Each row has a name. Each piece below is followed by the name of the row it came from, unless a question asks for something else. Each question is about the rows just above it. Places in a row count from 0.

T: -.02	-.23	.28	-.08	.10	-.53	-.12	.09	.78	.36	-.06	-.08	.25	-.17	.40	.02	.03	.17	.30	.24	.08	.01
X: -.26	.18	.46	.06	-.34	-.02	-.38	.11	-.27	.18	-.39	.13	.34	.14	-.44	-.01	-.16	.18	.07	.14	-.52	-.01
C: .17	.08	-.14	.11	-.07	.42	.35	-.03	-.27	.08	-.11	.33	.08	.25	-.13	-.13	-.28	-.30	-.14	.32	-.14	-.02
V: .04	-.41	-.66	-.02	-.01	-.07	.05	.25	-.32	-.80	.13	.09	.49	-.08	-.48	.06	.40	.62	.42	.31	.03	.00
J: .04	-.41	-.66	-.02	-.01	-.07	.05	.25	-.32	.14	.13	.09	.49	-.08	-.48	.06	.40	.62	-.31	-.12	.16	.03
At which places does X hold .14?
13 19
What are the next 2 entries after -.66	-.02	-.01	-.07	.05	.25	-.32	-.80	.13	.09	.49?
-.08	-.48
At which places does J hold -.32?
8
Every place of -.14 in C:
2 18 20
Where in the named rows is -.39?
X, 10

F: .27	.40	-.11	.02	-.29	.05	-.19	.33	-.19	.14	.24	.34	-.05	-.24	.08	.17	.01	.02	-.12	.20	.13	-.03	-.14	.07	.05	.07	-.21	.06	.00	-.25	.24	-.11	-.10	-.14	-.03	-.05	-.35	-.41	-.11	-.12	-.05
W: .21	.38	-.03	.00	-.18	-.10	-.05	.11	-.20	-.14	.09	.38	.06	.22	.22	.13	-.10	-.15	.06	.09	.08	.05	-.14	-.01	-.20	.25	-.22	-.02	.18	.07	-.12	-.34	-.23	.02	-.15	-.05	-.02	-.29	.00	-.24	-.07
U: .07	.52	-.06	.05	-.25	-.02	.15	.06	-.33	-.20	.06	.28	-.05	.20	.15	.16	-.17	-.07	.06	.15	.15	-.10	-.04	.26	-.24	.41	-.07	-.16	.21	-.17	-.18	-.05	-.13	-.01	-.48	-.04	.09	-.37	-.01	-.22	-.03
K: .27	.40	-.11	.02	-.29	.05	-.19	.33	-.35	.14	.24	.34	-.05	-.24	.08	.17	.01	.02	-.12	-.11	-.35	-.03	-.14	-.26	.05	.23	-.21	.06	.00	-.25	.24	-.11	-.10	-.14	-.03	-.05	-.35	-.41	-.11	-.12	-.05
R: .27	.40	-.11	.02	-.29	.05	-.19	.33	-.19	.14	.24	.34	-.05	-.24	.08	.17	.01	.02	-.12	.20	.13	-.03	-.14	-.26	.05	.07	-.21	.06	.00	-.25	.24	-.25	-.10	-.14	-.03	-.05	-.35	-.23	-.11	-.12	-.05
At which places does K hold -.35?
8 20 36
Row and place of .16 in the named rows:
U, 15
At which places does F hold .24?
10 30

Q: -.51	-.34	-.50	-.02	.72
A: -.31	.54	-.62	-.47	-.43
N: -.48	.55	-.49	-.47	-.42
Y: -.31	-.34	-.50	-.46	-.43
S: -.52	-.32	-.52	.01	.72
Places of -.47 in row N:
3
q: -.51	-.34	-.50	-.02	.72
Q
Give the next 2 entries after -.31	-.34.
-.50	-.46
Places of -.50 in row Y:
2
Where in the named rows is .54?
A, 1

L: -.05	.02	.04	.24	.05	.00	.14	-.04	-.18	.00	.27	-.12	-.07	.04	.18	.14	.02	.00	-.11	.02	.17	.01	-.02	.25	-.17	.10	-.03	.11	-.04	.00	-.22	-.18	-.02	.18	.00	-.05	-.02	-.12	-.02	.00	.10	-.02	.02	-.02	.05	.83	.40	-.10	-.18	.02	-.03	.25	-.33	.11	.04	-.22	.13	-.08	-.41	-.12	.04	.33	.07	.04
H: .11	-.01	-.09	-.08	.15	.16	-.08	-.04	-.18	.07	.05	.36	.11	.29	-.10	-.22	.06	-.04	-.12	-.38	-.27	.07	-.02	.33	-.32	.17	-.03	.23	-.55	.05	.13	-.55	-.10	-.30	-.10	.14	.14	.19	-.02	.00	.13	-.12	.02	-.16	.39	-.04	.51	.19	-.08	.35	.12	.08	.28	.60	.02	.07	.30	-.07	-.06	-.86	.07	.03	-.05	.44
D: -.05	.02	.04	.24	.05	.00	.14	-.04	-.18	.00	.27	-.12	-.07	.04	.18	.14	.02	.00	.06	.02	.17	.01	-.02	.25	-.17	.10	-.03	.11	-.04	.00	-.22	-.18	-.02	.00	.00	-.05	-.02	-.12	-.02	.00	.00	-.02	.02	-.02	.05	.83	.40	-.10	-.18	.02	.05	.25	.01	-.07	.33	.07	-.03	-.08	.00	-.14	.07	-.26	-.05	-.15
P: -.20	.34	.00	-.19	.11	-.08	.05	.07	-.08	-.04	.36	-.18	.11	.04	.00	-.22	.02	.00	-.11	.25	-.20	.10	-.02	.10	-.20	.10	-.03	.23	-.08	-.13	.02	-.02	-.16	-.30	.11	.23	-.02	.45	-.02	.00	.13	-.12	.02	-.02	.05	-.17	-.05	-.01	-.04	-.03	-.22	.08	.02	.11	.13	.10	-.07	-.07	.15	-.14	.07	-.31	-.05	.04
B: .30	.14	.00	.22	.10	.10	.07	-.04	.30	.14	.07	-.14	-.14	.03	.00	.15	.02	.00	-.02	-.39	.26	-.02	.06	-.15	.24	-.01	-.03	-.34	.11	.15	-.04	-.02	.33	.25	-.09	-.35	-.02	-.62	-.02	.00	-.07	.14	.02	-.02	-.01	.02	-.05	-.01	-.06	.02	.33	-.02	.01	-.24	-.24	-.15	.11	.04	-.09	.22	.07	.33	.08	.04
Z: -.05	.22	.00	-.08	.20	-.03	-.08	-.15	-.18	.00	.15	-.21	-.28	.04	.00	-.22	.02	.00	-.13	.02	-.11	.31	-.02	.16	-.28	.19	-.05	.23	-.08	-.06	-.04	-.09	-.01	-.30	.36	.14	-.14	.19	-.02	.00	.13	-.28	.02	-.02	.05	.02	.20	-.28	-.11	-.10	-.03	.26	.01	.11	.15	.03	.08	-.07	-.06	-.29	.07	.02	-.05	.04
q: -.05	.02	.04	.24	.05	.00	.14	-.04	-.18	.00	.27	-.12	-.07	.04	.18	.14	.02	.00	-.11	.02	.17	.01	-.02	.25	-.17	.10	-.03	.11	-.04	.00	-.22	-.18	-.02	.18	.00	-.05	-.02	-.12	-.02	.00	.10	-.02	.02	-.02	.05	.83	.40	-.10	-.18	.02	-.03	.25	-.33	.11	.04	-.22	.13	-.08	-.41	-.12	.04	.33	.07	.04
L
Give the next 2 entries after -.08	-.04	-.18	.07	.05	.36.
.11	.29
Every place of .05 in D:
4 44 50
Give the next 2 entries after -.01	-.03.
-.34	.11
At which places does Z hold -.28?
12 24 41 47

vosov: -.63	-.62	.50	-.64	.31	.42	-.63	-.44	-.37	.57	-.67
gik: -.46	-.73	.34	.01	-.25	-.76	-.26	-.43	.75	.25	.69
mazu: -.63	.30	.50	-.64	.31	.42	.51	-.44	-.37	.57	-.67
Vedo: .04	-.68	-.29	.61	-.20	-.28	-.70	-.41	.07	-.28	.52
Places of .31 in row vosov:
4
Give the next 2 entries after -.68	-.29	.61	-.20.
-.28	-.70
The next 2 entries after -.64	.31	.42	-.63	-.44	-.37:
.57	-.67

bofuz: .02	-.04	.02	.06	.08	.01	.03	.02	-.12	-.02	.01	.00	-.12	.05	-.04	-.12	-.08	.09	-.11	.09
kogil: .06	.02	.06	-.01	-.07	-.08	.01	.10	-.07	-.06	-.06	.06	-.07	.08	.05	-.01	.05	-.03	.05	.02
vof: .10	.07	-.14	.05	.23	-.21	.05	.07	.08	.41	.16	-.10	.08	-.07	.13	.19	.61	-.41	-.06	.40
Vomif: -.01	-.04	-.05	-.06	.30	-.20	-.13	-.01	.03	.56	.11	-.19	.03	-.06	.06	.11	.64	-.49	-.03	.39
dorek: .02	.05	.07	.07	.05	-.21	.23	-.14	.01	.00	.10	-.12	.11	-.01	.17	.30	.71	-.24	-.06	.39
zepov: .08	.02	.07	-.01	-.06	-.05	.04	.05	-.06	-.09	-.01	.14	-.06	-.03	.00	-.06	.02	-.03	-.01	.09
bodi: .10	.07	-.14	.05	.23	-.21	.05	.07	.08	.41	.16	-.10	.08	-.07	.00	.19	.61	-.41	-.13	.33
What are the next 2 entries after .02	.06	.08	.01	.03	.02	-.12	-.02	.01	.00?
-.12	.05
Where in the named rows is .64?
Vomif, 16
Which row holds .10	.07	-.14	.05	.23	-.21	.05	.07	.08	.41	.16	-.10	.08	-.07	.00	.19	.61	-.41	-.13	.33?
bodi
What are the next 2 entries after .00	.19	.61	-.41?
-.13	.33
Where in the named rows is .14?
zepov, 11

balop: .41	-.58	.08	-.60	.22	-.42	-.04	-.62
Gafu: -.51	-.63	.31	-.34	.29	-.11	.61	.62
Dogas: .41	-.58	.08	-.60	.22	.40	-.04	-.62
Lelod: .41	-.58	-.58	-.58	.22	-.03	-.58	.22
At which places does Lelod hold -.58?
1 2 3 6
Where in the named rows is -.63?
Gafu, 1

sulod: -.02	.04	.07	-.03	-.02	-.03	.06	-.04	-.07	-.02	.52	.02
ruli: -.77	.84	.58	-.74	.72	.52	.04	-.10	.09	-.01	-.06	.11
pirop: .80	.41	.67	.43	.53	.02	-.77	-.33	-.79	.67	-.64	-.76
keguz: .07	.04	-.03	.00	-.11	-.02	.01	-.01	.10	-.02	.00	.03
kufet: -.02	-.07	-.04	-.03	-.03	.04	-.13	.01	.00	-.01	-.04	-.05
num: .58	.66	.48	-.74	.84	.58	-.74	.72	.52	-.63	.64	.07
lapat: .50	-.81	.46	.74	-.55	.74	-.35	.78	-.40	.69	.79	.51
Pedat: .41	.53	.80	.67	.43	.12	.12	-.11	.03	.03	.01	-.01
What are the next 2 entries after -.03	-.03?
.04	-.13
At which places does Pedat hold .53?
1
What are the next 2 entries after .80	.41	.67	.43	.53?
.02	-.77
Places of .74 in row lapat:
3 5
What are the next 2 entries after -.74	.84	.58	-.74	.72	.52?
-.63	.64
The next 2 entries after -.77	.84	.58	-.74	.72	.52:
.04	-.10
What are the next 2 entries after -.03	-.03	.04	-.13?
.01	.00

koro: .00	.00	.00	.00	-.02	-.01	.01	.02	.00	-.02	-.03
fiva: .63	-.05	-.18	-.03	.11	.23	-.07	.27	-.53	.25	.79
podez: -.03	.00	.01	.00	-.01	-.01	.00	-.02	.01	-.01	-.02
megu: .02	.01	-.01	.00	.01	.01	-.01	-.01	-.02	.00	.00
luz: .17	.03	.01	-.03	-.26	.08	-.12	.01	-.02	-.23	.00
rel: .17	.31	-.11	.68	.16	-.07	-.55	.40	.00	.27	-.11
Give the next 2 entries after -.02	.01.
-.01	-.02
Where in the named rows is .23?
fiva, 5

Samu: -.15	.09	.66	-.41	-.25	.40
Mir: -.18	.66	.13	.52	-.07	.03
led: -.18	.66	.13	.52	.36	.03
lona: -.15	.05	.66	-.45	-.28	.39
vik: -.15	.44	.66	-.41	-.25	.40
kepar: -.23	.56	-.23	-.23	.06	-.23
Places of -.23 in row kepar:
0 2 3 5
q: -.18	.66	.13	.52	.36	.03
led

Veb: -.69	.06	.14	-.07	.21	-.04	-.21	-.66	.56	-.07	-.12	-.06	-.21	-.07	-.08	-.06	.27
puf: .24	.18	-.02	.32	-.02	.09	-.29	-.14	.05	.09	-.55	.40	.21	-.01	.17	.19	-.15
kunep: .19	.35	.24	-.01	-.07	-.15	-.14	-.07	.50	-.29	-.58	-.31	.03	.01	.27	.41	.15
Keb: -.34	.12	-.21	.34	.45	.01	-.20	.09	.05	.52	.44	.25	-.34	-.04	-.22	-.30	-.20
Gofe: -.35	.38	.11	.33	.51	-.12	.19	.35	.26	.47	-.44	.79	.27	-.04	.15	.44	-.32
mokuz: -.76	.35	-.13	.19	-.41	-.31	.25	-.24	.59	-.76	-.65	.82	.18	.01	-.20	.11	-.16
-.44 is at row and place
Gofe, 10
The next 2 entries after -.13	.19	-.41	-.31	.25	-.24	.59	-.76	-.65	.82:
.18	.01
What are the next 2 entries after .19	.35	.26?
.47	-.44
The next 2 entries after -.14	.05:
.09	-.55
.12 is at row and place
Keb, 1
Where in the named rows is .50?
kunep, 8

E: -.48	.13	.11	.26	-.11	-.08	-.51	.37	-.27	.50
G: .38	.00	-.03	-.02	.34	-.54	.22	-.85	-.17	-.01
M: -.52	.11	-.53	-.52	.11	.12	-.52	-.53	-.52	-.52
At which places does M hold -.52?
0 3 6 8 9
Where in the named rows is .50?
E, 9
What are the next 2 entries after -.53	-.52	.11?
.12	-.52
At which places does M hold -.53?
2 7
At which places does G hold .00?
1
Places of .13 in row E:
1

Gisal: -.32	-.18	-.54	-.28	-.84
tobo: -.29	-.60	-.24	.05	-.25
mes: -.68	-.36	-.56	.12	-.48
tumal: -.68	-.36	-.54	-.28	-.84
dop: -.41	-.17	-.31	.12	-.19
kig: -.75	-.30	-.61	.15	-.48
feso: -.20	-.41	-.72	.14	-.62
Row and place of -.75 in the named rows:
kig, 0
q: -.68	-.36	-.56	.12	-.48
mes
-.61 is at row and place
kig, 2
-.25 is at row and place
tobo, 4

vuza: -.33	.09	-.16	.02	.07	.43	.43	.71
dizuz: -.27	.63	.14	-.37	.59	.70	-.17	-.23
Podag: .06	-.30	.47	-.61	.67	.72	-.22	.18
dogu: .23	.64	-.62	.52	.73	-.41	.66	.28
dera: .70	.70	.48	.74	.74	.70	.74	.74
Lutod: -.08	-.51	.04	-.55	.51	.48	-.23	-.73
tugis: -.49	.72	.06	.50	-.75	.26	-.17	-.08
bida: -.18	-.50	.31	.76	-.02	-.63	.54	-.54
Every place of .70 in dera:
0 1 5
At which places does vuza hold .43?
5 6
Row and place of -.55 in the named rows:
Lutod, 3

Filek: .00	.03	-.02	-.02	.00	.02	.03	.00	-.04	-.05	-.02	.04	-.01	.01	-.02	.00	.04	.01	-.04	.00
biso: .05	-.30	.18	.21	.05	-.23	-.27	.00	.43	.56	.19	-.40	.05	-.11	.25	-.02	-.41	-.13	.42	.04
boket: -.02	.05	-.03	-.04	.00	.03	.03	.01	-.06	-.06	-.04	.05	-.01	.02	-.04	-.01	.07	.00	-.06	.00
voso: .00	-.01	-.01	.00	-.01	-.01	-.02	.01	.02	.04	-.01	-.02	.00	.00	.01	.00	.00	-.03	.02	.01
rus: .02	.02	.00	-.01	.01	.02	.04	-.01	-.06	-.11	.02	.06	.00	.01	-.02	.02	.01	.07	-.04	-.02
Gam: .22	.10	.14	.03	.14	.09	.32	-.17	-.39	-.87	.28	.43	.02	.03	-.14	.19	.02	.64	-.24	-.15
selil: -.01	-.01	.00	.01	.00	-.01	-.02	.00	.03	.04	.00	-.02	.00	-.03	.01	-.01	-.02	-.01	.02	.01
musag: .06	.04	.03	.00	.03	.03	.09	-.04	-.11	-.24	.06	.12	.00	.01	-.04	.05	.02	.17	-.08	-.04
Row and place of -.13 in the named rows:
biso, 17
Places of -.02 in row voso:
6 11
.25 is at row and place
biso, 14

tosig: -.17	-.41	.17	.12	-.20	.49	-.14	.04	-.30	.09	.67	.17	.42	-.45	-.16	-.47	.09	.38	.41	-.46	.23	-.31	-.13	-.68	-.47	-.03	.04	.02	-.67	-.03	-.40	.12	-.02	-.22	.10	.05	-.06	-.25	-.22	-.04	-.05	.08	.38	-.23	-.11	.46	.22	-.09	-.61	.25	.21	-.32	-.10	-.34	-.08	.10	-.02	-.17	-.06
tol: .11	-.09	-.02	.60	.62	.02	-.10	-.21	.04	-.41	.40	-.18	-.83	.57	.07	.34	-.20	-.16	-.66	.28	-.16	.10	-.08	.21	.40	.27	-.18	.16	.56	-.33	.32	.08	-.17	.55	-.09	.12	-.25	-.29	.02	.25	-.45	-.56	.23	.17	.05	-.01	.66	.25	.04	.17	.21	.43	-.01	.35	-.28	.30	-.12	-.32	-.37
gav: .17	-.29	-.14	.60	.34	.63	-.32	-.40	-.46	.05	.48	-.18	-.38	-.26	.35	.11	-.52	.10	-.26	.04	-.25	.10	.11	-.09	-.08	.30	-.12	.33	.35	-.26	-.24	.37	-.21	-.26	-.13	.51	.33	.00	-.52	.18	-.33	-.51	-.27	-.24	.18	.18	.68	.25	-.27	.40	.13	.10	-.12	.04	-.51	.45	-.10	-.76	-.03
derur: .03	.01	.15	.29	.61	-.21	.18	-.10	.20	-.70	.37	-.11	-.81	.56	-.16	.40	-.27	-.13	-.70	.42	-.06	.03	-.02	.08	.54	.31	-.16	-.12	.55	-.37	.67	-.26	.04	.54	.03	-.28	.09	-.31	.45	.29	-.42	-.42	.02	.17	-.28	-.21	.32	.15	.24	.57	.17	.44	.11	.49	.02	.02	-.04	.04	-.39
q: -.17	-.41	.17	.12	-.20	.49	-.14	.04	-.30	.09	.67	.17	.42	-.45	-.16	-.47	.09	.38	.41	-.46	.23	-.31	-.13	-.68	-.47	-.03	.04	.02	-.67	-.03	-.40	.12	-.02	-.22	.10	.05	-.06	-.25	-.22	-.04	-.05	.08	.38	-.23	-.11	.46	.22	-.09	-.61	.25	.21	-.32	-.10	-.34	-.08	.10	-.02	-.17	-.06
tosig
Every place of -.51 in gav:
41 54
Places of -.26 in row gav:
13 18 29 33

libof: .13	.49	.24	-.72	-.02	.09	.14	-.29	.55	-.14	.03	-.06	.33	-.27	.24	-.06	.01	.01
guz: -.03	.47	-.55	-.21	-.01	.26	.32	.25	.37	.20	-.03	-.02	-.73	-.21	-.09	.01	.05	-.67
gafa: .25	.39	-.01	.09	.01	.17	.23	-.05	.70	-.20	.03	.02	.23	-.05	-.07	-.12	-.04	-.18
Where in the named rows is .55?
libof, 8
Row and place of -.09 in the named rows:
guz, 14
Places of -.72 in row libof:
3
What are the next 2 entries after -.55	-.21	-.01	.26?
.32	.25
Where in the named rows is .39?
gafa, 1
At which places does gafa hold .23?
6 12

Zotal: .02	.90	.54	.08	-.67
sinel: .47	-.47	-.50	-.73	.55
Vimod: -.74	.64	-.74	.01	-.74
doma: -.06	.64	.62	.01	-.86
lonik: -.06	-.74	.62	.01	.09
Row and place of -.47 in the named rows:
sinel, 1
Where in the named rows is .54?
Zotal, 2
.08 is at row and place
Zotal, 3
Places of -.74 in row Vimod:
0 2 4
Where in the named rows is -.73?
sinel, 3

tuz: .45	-.24	-.40	.10	.13
zat: -.15	.40	-.16	.18	.33
Vilez: .45	-.24	.31	-.23	-.29
kigad: -.04	.11	.11	.11	-.04
Which row holds .45	-.24	-.40	.10	.13?
tuz
Every place of .11 in kigad:
1 2 3
Give the next 2 entries after -.04	.11.
.11	.11
At which places does kigad hold -.04?
0 4
.10 is at row and place
tuz, 3

